Each row comes from the steps of one walk. Every step used is in the known rows, and no mark comes twice. Write the walk behind each row, first mark first.
Each row is shifted at random along 8 fixed directions that mean nothing.
Known rows
budom-vene-gimonim-bikanit-sedil-kodipo-daluk: [   4  -43   25  -50 -159 -145   84 -103 -188  -13   68  -65    3  261
  126 -128  -19   62   91   88 -187 -188  217  -19  -76 -235  -92  189
  -74 -109   32  356   26  -50  -47   91 -153   -5   23  101  -37  -24
  175  106  -52   83  176   83   35   32  134  108 -183  -42   85   36
  170  -31]
vene-gimonim-sedil-daluk-budom: [ -13  356 -187 -171  380  126  238 -172  346  -42 -157  -87  419 -500
  155 -333  325  248   -3 -279 -157  269 -131 -236   59  -37  -60   -1
   10  313 -303 -132 -189  121   59 -420 -102  153  103  181  112  -90
   -4  -52  257  -82   65 -359  -47  -60  -33  223  300   41  107 -302
  -47 -210]
kodipo-gimonim-zifuf-bikanit-zuregi-lonos-sedil-runet: [-106  -49  -14  201  -13  -61  -58  253  -31   -8  135  188  -77  114
 -139  105 -108 -106  -49  -58  160 -102  101 -121   49   -8 -112 -225
  197   -4   99 -103  -35  -32  192  124  -83  157   37   15  -92   25
  -58   37 -125  -61   61   41   82 -170    6 -144 -120 -177 -171 -107
  168   62]
runet-daluk-vene-lonos-zifuf-bikanit-zuregi-budom-kodipo: [  77   71  -79  118  152  149   29    4   97  145 -227  -89  221 -170
  -39 -179   60  -81 -131 -188  101  216  -65  -87  -49 -162    2   35
  143   73 -173 -168    5  -25  139 -298  -74  139  -51   33  237 -176
 -102  -13   87 -137  -95 -162  -65  -90   37 -104  122   32   68 -155
 -107   94]
bikanit-zuregi-lonos-sedil: [ -70 -320   55   22  -64  480   73 -329 -483   81 -210  -38   57  214
   -9  197    7  -15   10  129  378  505   91   53  -42  281  143   19
   -7   15  163 -244   28   90   97   13  221 -334   31  -94  -62 -177
 -159 -227   76 -307 -315 -256 -287   16 -285 -150   -8  233 -213  170
 -426  196]
budom-vene-bikanit-zuregi-daluk-runet: [-184  121 -329 -144  -58  -20  -90 -378  218  -70  185   -6   25 -273
  -44 -138  238  149  491    9  -37  339   70  212  265  128 -204   39
 -276 -107 -202  141 -243 -129 -309  -62  108  -32  143  -89  -30   33
   32 -266   14   15   10  -43  152  162 -234  -18   24  -32  154  -50
  382 -100]
lonos-zuregi-budom-vene-gimonim-sedil: [  24  154   73 -262  359   25   87 -181  305  139 -130  -72  264  -88
  236 -345  275    6   32 -243 -102  263   73 -200   40  -19   47  -27
 -108  221   64  298 -139  220   64   -5   69  157  -31   64  119   12
  -72   31  175   69  279   41  152 -118  261  250 -201   99  203    9
 -120  -16]
kodipo-gimonim-bikanit-sedil-budom-vene: [ 123   38   89   84  185   87  342   55 -218  121 -110   -6  394   92
  -37  -37  174   89 -184 -124   84  -25  -12 -233  -97 -129  -37 -120
  356  225   -5  -30   70  203  494   23 -305  155  -22  137   88  -81
 -102  225  -99  -84   74 -157  -46 -369  148  -32  129   71   60 -165
 -213  177]
gimonim-zifuf-bikanit-zuregi-budom-kodipo: [-137  -74 -145  141  -11   96 -138  189  -69  182   40  108  -33  120
 -247    3  -74  -94   -7 -141  206   66  169  232  145  -54  -32  -74
  262  -16  228   17 -129 -135  138  315  -25  172  146 -157   66  166
  -73    8 -176 -214  133   39   56 -128 -125 -233 -190  237  -71  -74
  180  173]
gimonim-zifuf-bikanit-lonos-zuregi: [-204 -296 -118   94  -23  -90    3 -272   16   15   70  188 -223  111
   89  -89  108   17  196  162  124  146  289  131  -42  -41    8  -92
  -63 -338  -93  124    3   33 -157  124  -16  -96  -15  -69 -175  -48
  -94  -25  120  -54  140   -5  -50  290  -52 -164 -376 -312 -180  164
   30  150]
runet-daluk-kodipo-vene-lonos: [ 128  -91  235   45    6  -43   40  -56 -120  101 -114   19  -23  213
  -18  151  -18 -119 -102  -67  139  -46 -140 -220 -272 -164  330  119
   61 -102   53 -112   46  -42 -120 -179  -30  -34  -73   45  133    5
   96  183   48   71  -21  144 -125  -52  317  101   93   68  -12  191
 -291 -164]
kodipo-gimonim-zifuf-bikanit-sedil-budom-vene-lonos-zuregi-daluk-runet: [ -84  142 -131 -307   26 -233  -57  510  505 -179   69  189   16 -227
  -36 -330   13 -155   20  -28 -174  102  -77   54  453  -85 -410 -215
  124  306 -380  445 -203 -118  111  138 -226  289    8   64  240  -57
 -162 -186 -336  110  -95  100  430 -186  115 -486   41 -151  381 -423
  609 -122]
runet-daluk-vene-lonos-bikanit: [  65 -239  177   58 -127  -22  -66 -162 -225   28 -154  178  -56  326
  -94  -19  -12   19  -54  199   61  128   44  -53  -79 -197   94  109
  165  -68 -151  236   76   19    4  -36 -254 -131  -73  156   26 -223
 -170  -64 -191  -58  -58   60 -115   33  241 -276  -73   26    2  -34
   37  -10]
zifuf-bikanit-lonos-sedil-runet-daluk-kodipo-vene: [-187 -160  128  384 -370  117   72 -875 -270   25  183 -210  -53  281
  138   63   29  359  283  200 -120 -245  387  158 -482 -241    1  348
 -480 -536  -76 -182   95   -2 -177 -239 -168 -415   18  -58 -333 -197
   46  -62  493   54 -190 -272 -317  392  -64  273 -158 -154 -121  296
 -160    6]
vene-bikanit-zuregi-budom-kodipo-gimonim-sedil-daluk: [ 315  453 -176 -379  380 -256  155  684  511  -36 -166   76  197 -566
  273 -272   93 -241 -288 -384 -157  118 -345 -502  252    4 -157 -279
  206  618  -85   37   21   18  107 -144  160  631 -191  199  467   68
  302  258 -195  192  341  234  436 -347  286  121  134 -192  306 -305
  166 -118]
zuregi-lonos-bikanit-zifuf: [ 151  -42 -268 -181  221 -342  177  301  423  -72 -286  396  -76 -268
  236 -354  126 -207 -254  121  104  663 -234    4  333  176  205 -286
  281   10 -272  256  -44   48 -326   22  319   91  -43  -47  525 -317
 -260 -280 -344   40   82  204  254  153   86 -520 -222 -118  295 -183
   -5  -45]
runet-daluk-vene-lonos-zuregi-budom: [ -84  113  184  -10  -98  236 -225  -83 -116   64   56 -205    9 -188
  -53  152 -190   38  230  103 -118   23   32   81  146   -7 -143  -13
 -150   99  -74 -145  -78 -123  -89 -192  177 -279    8  178 -102  -33
  114 -195  125 -127 -115   31    2   67 -133  134   12  200  -28   48
   44   81]
zuregi-lonos-zifuf-bikanit-sedil-daluk-vene-gimonim: [   1  -49  -74  100  104  -21   -4  -59  -41 -192   37  -87  -72 -103
  -78   84  -94  185 -163   90 -120  -85  -70 -203 -187  145   23   65
 -147 -150 -110 -232  199  192   59  -49 -163   -9  -66  137 -297  -25
   89   20  215   77   59 -241 -204   90  -23  142   80 -309 -303   17
 -190   36]
budom-vene-lonos-bikanit-zifuf: [ -71  -25 -223  255   12  -26  145 -705  -52   60  -67  -87  -26    2
   41 -103  286  170  295  127   66  296  126  285 -112  216  195   22
 -193 -494  -89  -19  -36  109 -366 -233  253 -329   52 -257  -60 -109
 -349 -215  324  -93   34 -112 -198  457 -358   78 -200   66 -115  219
 -288   25]
zuregi-budom-kodipo-vene-lonos-bikanit-sedil-daluk-runet: [-151   90  449  410 -505  140  -52 -594 -452  262   22 -118  100  345
  204 -117  -99  218  209   78 -427 -325  464  149 -372 -570 -367  297
 -215 -350   41   50   51 -171  104 -117 -179 -294   53  201 -174 -294
   78   72   61  -35   65   23  -63  247   62  325 -373  217   57   77
   96  177]
vene-lonos-sedil-budom-kodipo-gimonim-zifuf-bikanit: [ -33  123  168  277  -66 -147  -11  -62   95  246 -115   98   16  269
  111 -311   -1  -38  -25 -127  -92 -139  251  118  -99 -288  -59 -101
  271  -87   54  252  -67  -53  -47  -13  -36   29   69  -14  194  -90
 -263   41  -41 -156  281  174   89  180   90   36 -348  164   21  -88
  101    7]
sedil-zuregi-daluk-budom-bikanit-zifuf: [  65   56 -240 -142  221   -2  -13  322  199   18  137  -13 -127 -489
   66  195  197  -21  -98 -146  -51   24 -316   37   -6  384   -9 -182
 -158   52    0 -249   67   77  -53  131  204  165 -140  -61 -175  303
  137  199    5  122  171   25  173  -41 -137  135   70 -189  -18  107
  -85   77]
budom-vene-gimonim-zifuf-bikanit-lonos: [-200  261 -268  402   69  -67  -56 -214  -71  -36  132 -232   39 -110
 -496  145  -71   77  430  -53  160 -153   41  142  236  176   -9 -153
  160 -182   54 -349 -179 -138  -76 -218  142 -115  234 -147 -171  169
  -27 -143  239 -228   81 -156 -151   52 -545  173  176  128 -368   18
   65   35]
sedil-kodipo-gimonim-bikanit: [  23  -17  188  184 -106  -36  112  121 -262  216 -109  208  291  254
   76 -196  -34  -43 -126  -47  116  -28  224 -115  -43 -401   20 -116
  528   -7    4  199  -69  -61  152   16 -172   54  109  202  250 -281
 -106  113 -373 -217  143  103   23 -155  246 -146 -226   79   30 -250
   10  134]
vene-gimonim-sedil-budom-bikanit: [ -30  249   96   88  -48  118  102 -389 -147  121   55 -220  208  -67
  258   -3  163  250  234    3 -283 -181  138  268  -15  247  -80 -121
 -149  -41  161  -45   46   73 -161  -93  375 -393  130  -41 -136  -26
   15  -86  158 -138  193   20   24  245 -334  484 -211  265  -59  198
 -203  241]
runet-daluk-kodipo-vene-lonos-zifuf-bikanit-sedil-zuregi: [ -21 -185  -48  152  176 -158   -5  -81   86   91 -143  165 -163  214
 -167 -195  134  -63  -17 -156  137   30  129 -248 -230 -430  101  115
  161 -182 -125  134  -10  126   82  -65 -563  373 -256   62   35   87
 -257  241  149   88  180  -71 -127 -179  448 -219  -49 -296  -17 -101
   42 -215]
lonos-sedil-runet-daluk-kodipo-gimonim: [ -91  258  -12  -19  -44  -48 -114   99  319 -113   75   19  -18 -263
   80  -55  -95   19  138  -78 -102 -199  -22   -4  170  -70  108   12
  -27  121   11  -56 -170 -230 -158 -152  160   92  181   91  107  123
  166 -122   29   18   74   69  109   54    0  189  156   53   90 -168
  288 -321]
bikanit-sedil-daluk-kodipo: [   4  -95   56  -74  -42  129   76  -42 -168 -111  -74   43  -64   23
   81  253  -22   29 -120   -7   62  -49 -117 -108 -254  125  259  163
 -105 -103  262 -280  128   45   44   95   69   52  -39   22 -163  206
  263  258   72   93   75  -25 -213   47  -22  227  150  -18 -184  184
 -302  -39]
vene-gimonim-sedil-runet-daluk-budom-bikanit-zuregi-lonos: [  12 -355  359 -152 -208  105 -110 -264 -312  196  103  -15    2  445
  451   -5   86  121  -77   22 -292 -204  238   93 -424  -95 -151  187
 -430  -53  215  198  182  -37 -101  223  102 -302  -20  -20 -239 -100
  179  148  -58   23  -29  223  222  179  242  256 -441  105  161  481
  -34  324]
bikanit-sedil-runet-daluk: [-163  -21    3  -53 -186  182  102 -328 -211  -82  -61   20  236  -40
  322  -87   36  237  181   86  -83  200   82  231    7  -27   -4   97
 -170  -71  -26  -92  -68 -277 -140 -154  244 -302  238   70   42 -200
  202 -266  -40 -174 -102  -35  -22  202 -274    0   -7  256  189   88
   79   53]
daluk-budom-vene-lonos-zifuf-bikanit-zuregi: [-206  306 -115  216  100   28   29 -514  230  191   46 -198  178 -330
   51 -220  278  169  452   -8 -110  102  190  272  112   79 -219 -151
 -164 -269 -264 -125 -117   48 -272 -379  185 -263   23  -68  -53  -94
 -195 -190  349  -93  165 -135  -20  355 -380  264 -122  -40  -65   94
  -91  206]
budom-vene-lonos-sedil-runet-daluk-kodipo-gimonim: [  91   73  -12 -104  -67   95  -65  197  147 -230   24  -92  -16   17
 -163  113 -112 -119 -102  -28  121 -126 -218 -101   15   34  146   83
   -6  206  -93  -18  -77  -53   58 -136 -114   88   52 -137  149   90
  -96 -106   34   78 -408 -101  -57 -136    3 -125  433   67   79 -110
   87 -401]
vene-gimonim-zifuf-bikanit-sedil-budom: [-126  -13 -121   -6  117 -229    0   41  105  -22   61  172  -72   56
  -33 -153   30  174   66   12 -136  -12  166  242  164   29  -61 -139
  171  -37  108  233  -49   14 -127  276  -40   39  169  -38  -46  155
 -135  -68 -131  -72  332  120  125  100  -56  -92 -252  120    9  -44
  214   60]
vene-gimonim-zifuf-bikanit-lonos: [-136    7  -52  218    8 -206  -25   83 -103   48  -94  184   88   88
 -189 -143 -111  -55  144   25  112   88  136   69  291 -148  -59 -229
  489  -22  -38   46 -124 -244  -43  -48   21  -37  256   79  138 -177
  -80 -159 -311 -273  153   85   49   12 -147 -269 -112  113 -120 -166
  228  126]
daluk-kodipo-gimonim-vene-bikanit-zuregi: [ -36  133  -24  -37 -133  -13    3  133  -43   20  167  -61  125 -216
  -55   -9  -89 -100  267   87 -111 -169  163  -47  332 -165 -301 -150
  158   62 -203  179   16  -86   24  -24  -81  -16   67  164   60 -160
  234    4 -149   79   75   28   15  -21   -5    2   28 -275  -10 -126
  153  129]
runet-daluk-kodipo-vene-gimonim: [ -60 -111   23 -220  -94  -84 -118 -195  104  -55  222 -190 -158  -62
  180  -19  -71  145  170  157 -288 -193   92  185   10   26  166  176
 -389 -158  -96  250   25 -136 -531   21  171 -317  155  -10  -62   45
  289 -201  169  144   66   98   34  345  108  267 -149   -6   63  310
  -12 -148]
gimonim-vene-lonos-sedil-runet-daluk-budom-kodipo: [ 115  -96   90 -136  -40  247  -86   82  -29 -110   37 -110 -164  276
 -158  301  -46  -42 -202  -61  232 -131 -230   23 -309   76  268  259
 -199   95  200 -138   10  104  147   98 -119   26  -73 -307  -39  296
  -85  132  187   93 -473  -55 -196 -137    0  -54  364  277   41  171
 -126 -301]
daluk-budom-kodipo-gimonim-zifuf-bikanit-sedil-runet: [-141  108  201   85 -268  159    6  247 -231   75   37   -7  345   98
  123  -10 -169   26  -85   11  -86 -294   74  507  213  110  -82  -87
  170   44  219  -11  -78 -275  119  179  300 -313  352 -116  156 -167
   -7 -210 -358 -223 -170   61   94   -7 -389  -71  -76  482   96  -38
   10  306]
lonos-zuregi-daluk-budom-vene-bikanit-sedil-runet: [  48   73   11 -384   45  -37  -71  167  170  -59   15  140   73 -127
   61  -72  109  -21   20   12   25  270 -143   68  241  140 -204  -47
 -100  278   30  219 -116   44   70  179   57  142  -99  -22   95   95
  -66  -38 -299   86  -72  147  262 -202   42 -181   94  105  315 -159
  273  -24]
daluk-kodipo-gimonim-zifuf-bikanit-lonos: [  20 -141  -63   72   50 -218    4  464   70  -88  -25  244 -115   96
 -226  116 -163 -237 -224   26  265  -88 -127  -20  168  108  297 -190
  431    3   82  -53  -10  -64   -5  204   25  117  114 -116  179   41
 -101   19 -286    3  -36  110   20 -115   33 -333   51  -63 -164  -74
  -71  -17]
zuregi-daluk-vene-lonos-sedil-kodipo: [ -64   66   27   24 -176  -20 -143 -319  118  -75   88  -27 -314  104
  -53   -3 -109   57   97   92  -96  138   80 -128 -238 -153  -17  266
 -245 -273  -77  108  -64  135 -200    8 -226   45 -130   79 -237   68
   46   59  308  235  100   -6 -204  299  135  177  -47 -236  -90   50
  100 -358]
runet-daluk-budom-vene-lonos-sedil-kodipo-gimonim-zifuf-bikanit: [ 177   16  129  -63  -35   16  -45  432  -13 -111   45 -225  -69  105
  -75  224 -232 -118 -309   33  -63 -432 -235   89  -43  179   41   39
  -59  171   27   -1  170   15  151   88    0  -91  -44 -117   -5  129
   16   36   23   79 -300   -5  -55  -81  -74    9  226   84   -3  110
 -147  -14]
budom-kodipo-vene-bikanit-zuregi: [  27  126 -217   -8  163  -19  180 -186   74  226 -200   81  299 -106
  -45 -378  283  -80  200 -179  275  487   94  -60  262 -200  -56 -113
  356   86 -200  213 -224   -3  -79 -270  -53  171    0  -46  447 -225
 -229 -130  -85 -171  111  -83   28 -144   53 -200   -6   63  184 -258
   61  -76]
runet-daluk-budom-vene: [ -51  164  178  -35  186  -97   54 -300  302  299 -141   34  325  -80
  289 -453  274  141   88 -229 -232  102   63 -120 -123 -487  -50  117
  -25   11 -228  215 -149 -145  -67 -207 -126   93   43  290  180 -133
  209  110   43   17  432  108  172  118  360  281 -114   99  360   31
  129   -1]
vene-bikanit-sedil-runet-daluk: [ 152  -43 -276 -192  155 -112   84  138   11 -318  -24  213 -118  -90
  -17  213   90  101  -93    1  223  197 -309  -22   46  356  262  -33
   -6  148  151 -188   52   51 -118   43  162  141   13 -165   88  274
   -8  -20 -114   28 -120   63   30 -143 -111 -187  286   83   88    4
   68 -233]
budom-bikanit-zuregi-lonos-sedil: [   6 -287  266  134 -236  228  -35 -130 -533  225 -145   91  -73  404
   76  147  -55 -144    7  150  143  122  217   -7  -59   16 -127  -50
  104    6  198   46  188   24  215  202   83 -200  -93   71  -91 -192
   -5   23 -216 -167   37   55  -37   14  -28  -90 -286   51 -134  181
 -127  359]
budom-vene-lonos-zifuf-bikanit-zuregi-daluk-runet: [-160   66  370  301 -199  -51 -204  -95 -269  227    4   58  104  216
  -88  185  -35 -129  241  -78   55 -224   78   -4 -146  -86  -81  -63
   23 -280  279 -247   38 -310  136  -58  151  -68   31  171 -180   11
  225  221 -259  -96  249  312   57  -56  -46  236 -118   83 -217  160
   32  351]

Which walk is each row?
[ 122 -231  288 -371  -83   79   67  -21 -241   38  -21  -83  196  331
  266   21   96  126 -181  219 -206  -42  -69  310   31  350  177   58
 -180  145  149  403   71   83 -123  199  206 -474   60  -70   14 -188
 -145 -283 -290   -6 -151  139  125  -16  -13  -45 -213  452  137  167
 -293  163]	kodipo-daluk-vene-gimonim-sedil-budom-bikanit
[ 128  218 -110  -40   -2 -211  -37  432  168 -230   26    2 -219 -274
 -260   51 -265 -151  -99   89 -128 -149 -171 -341  272  -74 -194  -69
  182  203 -208   -2   64   66   69  -53 -215  269 -177  190   69   28
  131   42  -69  210   18  -38   41 -180  191  -52  238 -334  -31 -317
  233 -240]	zuregi-lonos-bikanit-sedil-daluk-kodipo-vene-gimonim
[ 226  -64  -40 -181   50  134  192  177  118 -129   65 -106   18 -136
  261  102  123   62 -359  -44 -195 -317 -188 -101 -237  133  115   62
 -179  209 -111  -22  272  178  150   98 -115   46  -68  -34  -15   64
  171  185  154  180 -132 -174  -20  -26  167  144  177 -218   89   85
 -226  -31]	runet-daluk-kodipo-gimonim-sedil-budom-bikanit
[ -33 -201 -228  320   35   11  -16 -360  -43  -45  136  -87 -272  -83
 -263   73  -45  126  146  138  105  -96  138 -132 -209 -389   50  218
  -94 -288 -320 -221   88  -48   35 -190 -468   63   40   33 -219   29
   91   45  406  -10  -73 -404 -426  153   62  -45  266 -385 -268  -57
   69 -241]	runet-daluk-kodipo-vene-bikanit-lonos-zifuf
[-189  223  177   40 -149  204  -75 -375   45  156   58 -177  105 -274
  379  -51   -2  142  337    1 -271   37  144  145  -18  -94 -299   29
 -396  -40  -16 -278 -101 -236 -246 -314  430 -328   49  148 -118 -128
  312 -131  252  -99   18   59  128  336 -218  457 -119  125  153  203
   92  158]	bikanit-zuregi-lonos-sedil-runet-daluk-budom
[  43  196  -27  -46  -29 -163  -27  172  273  -48  -85   79 -179 -225
  110   13  -52 -187    3  -30  -40   44  -93 -219   68  109  -91 -114
  -28   11   17 -135   69   67 -172 -105  212  194 -291   98   79   42
  176  154   17  175  206  172  153   83   72  158  -76 -331  -37   -3
    2   17]	zifuf-bikanit-zuregi-lonos-sedil-daluk-kodipo
[ -41  105  -31  102   70 -158   -9 -195   28   -8  -99  -30  -35  -52
  -21 -152  -68   31  121   17 -189   54   10  -59   76  -54  -27   76
  -22 -164   47   56  -90    2 -100 -119  137  -26    2  148 -131  -68
   22  -46  115  -13  243   66  -29  171  -26  219 -116   17  -71  -73
   15  -32]	zuregi-lonos-bikanit-sedil-daluk-vene-gimonim-zifuf
[ 190 -163  219 -184  311 -147   17  264   76  202 -303  133  144  139
   91  -44  191 -204 -262 -135  209  126 -257  -85  -84   98  245 -119
  149  158  116   10  130    6   52  -33  151   88 -192  -17  249   37
 -119  170 -286  -31   78  293  177 -216  247 -121    5  178  126  173
 -292  241]	runet-daluk-budom-vene-lonos-zifuf-bikanit-zuregi
[  93 -115 -352   85   79   56   56  -31  308 -248  278 -143 -364 -209
   67  161    3   83 -182  -39 -108 -273  -90   -6 -289   71  136  187
 -412  -38  -63 -230   94  126   31   79  -94  158   80 -294 -243  287
   -6   60  491  237 -284 -297  -68  169  -45  102  202 -279    0   65
    6 -345]	zuregi-budom-bikanit-lonos-sedil-runet-daluk-kodipo-gimonim-zifuf
[-104  664  165  157  -10 -199 -194  258  322  280  -52 -196  121 -281
  -96 -189 -248 -294  368 -184 -230 -209   37  159  543  -58 -354 -295
  292   89  247   20 -256 -248 -175 -184  546   25    6  103  186   -1
  149  -53  -62 -107  451  415  312   75 -229  437 -181  251   49 -124
  251  214]	daluk-vene-gimonim-zifuf-bikanit-zuregi-lonos-sedil-budom-kodipo
[ -22 -125  752  151 -345   46 -226  -62 -579  418 -138  -98  125  515
  203  277 -263 -144    1  110   29 -292  132  230 -165  124  229   25
  -74 -157  676 -170   87 -251 -131   79  669 -517  -92   84  -23 -122
  178   77 -312 -174  119  557  177   -9   -3  375 -514  591 -165  446
 -436  588]	zifuf-bikanit-lonos-zuregi-budom-kodipo-daluk-vene
[ -63   63 -217  -88  -44 -168 -197   97  274 -111  286  -92 -414 -143
 -113  -16 -244 -120  216  182 -137  -29  120  115  313   88 -177  -32
 -168 -147  -59  291 -115   78 -338  187  107    1  -34 -112 -166  119
   -1 -186  222  203   90   85   24  291 -107   60 -168 -307  -81   20
  229 -195]	daluk-vene-bikanit-zuregi-lonos-sedil-kodipo-gimonim-zifuf
[  40   30   90    3   46  123  -82  110  -21   97   -5 -206  108  -14
  -61  -60 -136 -152  -27   14  -46  -60   53   57  114  -61  -56  -72
   31   79   48   71  -53   18  171   83   17  -28    6  -85   38  -65
 -141  -63   14   -1 -118  -50  -43 -111  -88  -57   -8   92  -26  -39
 -143  109]	daluk-kodipo-gimonim-sedil-zuregi-budom-vene-bikanit-lonos-zifuf
[-110 -242  -60 -172  -82  -51  -72 -125  105    4  251 -162 -152  -40
  138 -141  -49   94   32  174 -166    1  207  208  -78  -54 -196   92
 -374 -196 -236  245  -11   40 -265  112  -76 -230  -35  -97 -217  -99
  -32 -121  196   77 -192 -102   25  253   68   -9 -266 -254   14  127
   -4   68]	sedil-kodipo-vene-gimonim-zifuf-bikanit-lonos-zuregi-daluk-budom
[-197   -8  261  321 -261   33 -177 -324 -281  300 -246  109   28  318
  -92 -103  -80  -87  267  -68  139  161  307  -11  -61 -300  -80   53
  232 -163  248  -58 -153 -167   15  -68   12   -1 -105  181  -16 -127
  -88  102 -153 -224  209  135  -22  -14   44   15 -263  140 -131  -77
   83  166]	zifuf-bikanit-lonos-sedil-zuregi-daluk-kodipo
[-106  -73  -98   55 -100   23   72 -520 -284  -56   88  -87  185  129
  118 -108   86  389  308   57  -88   22  224  181  -53  -56   16  164
 -239 -127  -20   68  -79 -111 -167 -136   44 -281  218  -11  -51 -109
   -6 -247  103 -133 -106  -67  -41  113 -157   37  -50  238  121   44
   90  -45]	kodipo-gimonim-vene-bikanit-sedil-runet-daluk
[   8  155  193  -28  -88 -101  -10  413  -37   77   76   12  229   65
  -11  -50 -156  -65 -206 -164 -160 -279  -90   49   67 -174 -206   27
  139  146  136   83  -31 -225  269  168  -89  127  146   91  108  -42
  243  121 -359   43   45  144  171 -276  121    1   51  185  199 -155
  216   74]	zuregi-daluk-budom-kodipo-vene-gimonim-zifuf-bikanit-sedil-runet
[  29 -203   28 -149   -7  -76  127 -135  -39  -53   36    0   84   36
  273 -160   85  143    7  149 -224    5   84  107  -35 -124   46  168
 -170  -70  -67  328   63  -43  -24   11  -24 -105  155   88  -59 -228
   58 -115  -87   53  -33   -1   -5  143   89  -90 -112  -19  199  -12
   66    1]	lonos-sedil-runet-daluk-vene-gimonim-bikanit-zifuf
[ -14  282  208  -96 -360  228  -52  284 -250  -54  119 -134  136 -206
   25  220 -176 -135  197  154 -173 -158  -89  108  293   43 -603 -151
  -77  261 -115  -92   35 -122  334  -52   96 -196  -97  156  -63 -162
  208  -28 -254   33 -340   64  131 -164 -310  -78  207   22  163 -145
  252  238]	gimonim-vene-lonos-zuregi-daluk-budom-bikanit-sedil-runet
[ 111 -170  -48  -34 -127   15  -20 -177 -204 -243  -35  -47 -354  217
 -113  301 -101   53  -57  233   89  -21 -103   66 -203  271  289  250
 -202 -220  171  -72  181  239 -187   88   43 -156 -212 -178 -218  196
 -109   44  240  160 -215   -2 -281  159  -59   45   91  -45 -142  264
 -248 -148]	runet-daluk-vene-lonos-bikanit-sedil-kodipo
[ -88 -127   16  268 -190  -24 -212  182 -138 -131   92  120 -396  113
 -230  269 -332  -14 -155  146   10 -302   51  -93 -197  -78   -1   92
   -9 -262  107 -295  196  -30  158  249 -243  144  -85  101 -286  193
  220  218   13   53  125  -58 -202   80    5  -23   17 -286 -388   -3
   85   30]	zuregi-lonos-zifuf-bikanit-sedil-daluk-kodipo
